Below is a small trained network, with its code and all its weights. Each question gives an input and a target symbol and asks what happens when units are switched off, that is, made to give their printed mean instead of their output.

import numpy as np


def w(rows, s, z=0):
    codes = np.array(rows[::2]) - 128.0
    scale = np.full(codes.shape[1], s)
    scale[-1] = z or s
    return codes * scale


def f(y):
    return y / 2 * (1 + np.tanh(0.7978845608 * (y + 0.044715 * y**3)))


def softmax(a):
    e = np.exp(a - a.max(-1, keepdims=True))
    return e / e.sum(-1, keepdims=True)


def log_softmax(a):
    a = a - a.max(-1, keepdims=True)
    return a - np.log(np.exp(a).sum(-1, keepdims=True))


def net(x, mask):
    ids = ['αδεηθλπσφψω'.index(c) for c in x.split()]
    T = len(ids)
    res = E[ids] + P[:T]
    q, k, v = (res @ M[0].T for M in (Q, K, V))
    z = softmax(np.where(np.tri(T) > 0, q @ k.T / 2**0.5, -1e9)) @ v
    res = res + np.where(mask[0], z, O[0][:, -1]) @ O[0][:, :-1]
    y = f(res @ A[0][:, :-1].T + A[0][:, -1])
    res = res + np.where(mask[1:25], y, B[0][:, -1]) @ B[0][:, :-1]
    return log_softmax(res[-1] @ U[:, :-1].T + U[:, -1])


Q, K, V, O, A, B = {}, {}, {}, {}, {}, {}
E = w([
[220,133,178,80],'α',
[243,140,115,107],'δ',
[89,85,83,81],'ε',
[102,72,3,67],'η',
[197,152,221,35],'θ',
[12,130,229,33],'λ',
[120,38,138,202],'π',
[112,140,129,155],'σ',
[108,91,117,52],'φ',
[100,115,182,47],'ψ',
[47,117,116,238],'ω',
],0.017)
P = w([
[200,254,127,83],'0',
[107,68,172,111],'1',
[110,73,171,109],'2',
[102,66,152,98],'3',
[97,67,149,92],'4',
[86,68,128,89],'5',
[87,70,147,91],'6',
[88,70,134,81],'7',
],0.0071)
Q[0] = w([
[164,109,153,6],'H1',
[138,141,109,97],'H1',
],0.013)
K[0] = w([
[119,250,78,109],'H1',
[170,172,168,85],'H1',
],0.013)
V[0] = w([
[56,85,123,220],'H1',
[213,120,1,149],'H1',
],0.0072)
O[0] = w([
[188,86,63,72,1],'H1',
[255,72,178,160,118],'H1',
],0.013,0.0083)
A[0] = w([
[195,91,178,194,194],'N1',
[2,254,185,151,124],'N2',
[201,123,170,201,139],'N3',
[111,100,126,71,157],'N4',
[75,178,179,69,138],'N5',
[77,94,87,238,112],'N6',
[179,77,134,208,111],'N7',
[71,124,145,225,60],'N8',
[124,23,201,91,146],'N9',
[132,79,189,176,144],'N10',
[139,171,75,111,213],'N11',
[104,252,131,154,16],'N12',
[109,254,88,166,125],'N13',
[196,223,65,139,254],'N14',
[154,171,49,182,167],'N15',
[64,104,199,75,143],'N16',
[146,168,165,95,141],'N17',
[133,121,142,207,200],'N18',
[217,204,139,147,79],'N19',
[37,59,36,44,187],'N20',
[35,150,137,155,103],'N21',
[101,94,76,76,158],'N22',
[154,209,154,56,166],'N23',
[81,111,174,206,123],'N24',
],0.0093,0.0056)
B[0] = w([
[117,103,51,87,170],'N1',
[155,108,73,190,254],'N2',
[69,83,100,123,158],'N3',
[129,179,126,167,142],'N4',
[159,61,73,156,203],'N5',
[218,46,149,178,138],'N6',
[223,51,164,102,143],'N7',
[208,226,173,137,146],'N8',
[83,193,95,69,177],'N9',
[179,107,62,90,165],'N10',
[158,220,180,103,132],'N11',
[194,100,192,161,158],'N12',
[185,156,172,116,151],'N13',
[18,142,214,2,135],'N14',
[193,168,236,101,129],'N15',
[183,100,74,132,204],'N16',
[9,113,110,187,163],'N17',
[53,120,157,27,150],'N18',
[23,122,127,198,145],'N19',
[123,214,179,146,173],'N20',
[224,121,164,59,177],'N21',
[204,108,174,175,144],'N22',
[127,149,75,97,173],'N23',
[23,128,183,139,169],'N24',
],0.005,0.02)
U = w([
[154,168,186,62,197],'α',
[82,106,221,95,90],'δ',
[87,150,70,155,77],'ε',
[141,189,98,122,5],'η',
[110,137,83,116,196],'θ',
[11,124,112,175,200],'λ',
[189,89,144,100,78],'π',
[106,175,172,77,186],'σ',
[97,151,126,93,142],'φ',
[71,139,92,128,137],'ψ',
[166,108,237,167,44],'ω',
],0.012,0.0017)

Each question gives the input, a string of symbols that net reads in full, and the target symbol t.
The units are the heads (2 rows each of Q, K, V and O) and the neurons (one row each of A and B). Each row of codes is followed by its name. A weight is (code - 128) times the scale printed after its matrix; where a second scale follows, it is the last column's (O, A, B and U).
mask holds one flag per unit, heads first, then neurons. A switched-off unit (its flag False) gives its mean, the last column of its rows in O or B, instead of its output. The means were averaged over made-up inputs and are rounded, as every weight is.
A unit's drop is (log p(t) with every unit on - log p(t) with that unit switched off) / (log p(t) with every unit on - log p(t) with every unit switched off).
The circuit of an input: a set's keep is (log p(t) with only the set's units on - log p(t) with every unit switched off) / (log p(t) with every unit on - log p(t) with every unit switched off). Starting from the 12 units with the biggest drops (on a tie, the unit counted first), units are removed one at a time, each time the one whose removal leaves the highest keep (on an exact tie, the one counted first), for as long as the keep stays at least 0.8.
units of the circuit, in order: the units of the circuit, biggest drop first
top k neurons: the k neurons with the biggest drops, biggest first
drop when u is switched off: that unit's drop, to one decimal
input δ ψ α π π θ θ φ, target δ: units of the circuit, in order : H1, N2, N18
input θ θ θ δ, target ω: units of the circuit, in order : H1, N12, N9, N13
input λ λ σ, target η: top 2 neurons : N2, N20
input θ ψ α σ, target ω: units of the circuit, in order : N9, N6, N8
input ω η ψ, target α: units of the circuit, in order : H1, N2, N20
input η δ ψ θ, target π: top 4 neurons : N7, N10, N1, N24
input λ θ θ θ η, target η: top 3 neurons : N20, N2, N21
input λ θ φ δ α ψ, target η: top 3 neurons : N2, N21, N20
input λ σ δ θ λ δ φ, target η: top 2 neurons : N20, N21
input η δ φ, target π: top neuron : N7
input θ σ θ θ α φ, target ω: top 2 neurons : N21, N8
input η η α, target π: top 2 neurons : N7, N1
input η θ σ η δ σ α θ, target π: drop when N9 is switched off : -0.3
input η θ η σ δ α ψ, target π: drop when N20 is switched off : 0.1
input ω π α σ π δ, target α: drop when N14 is switched off : 0.4
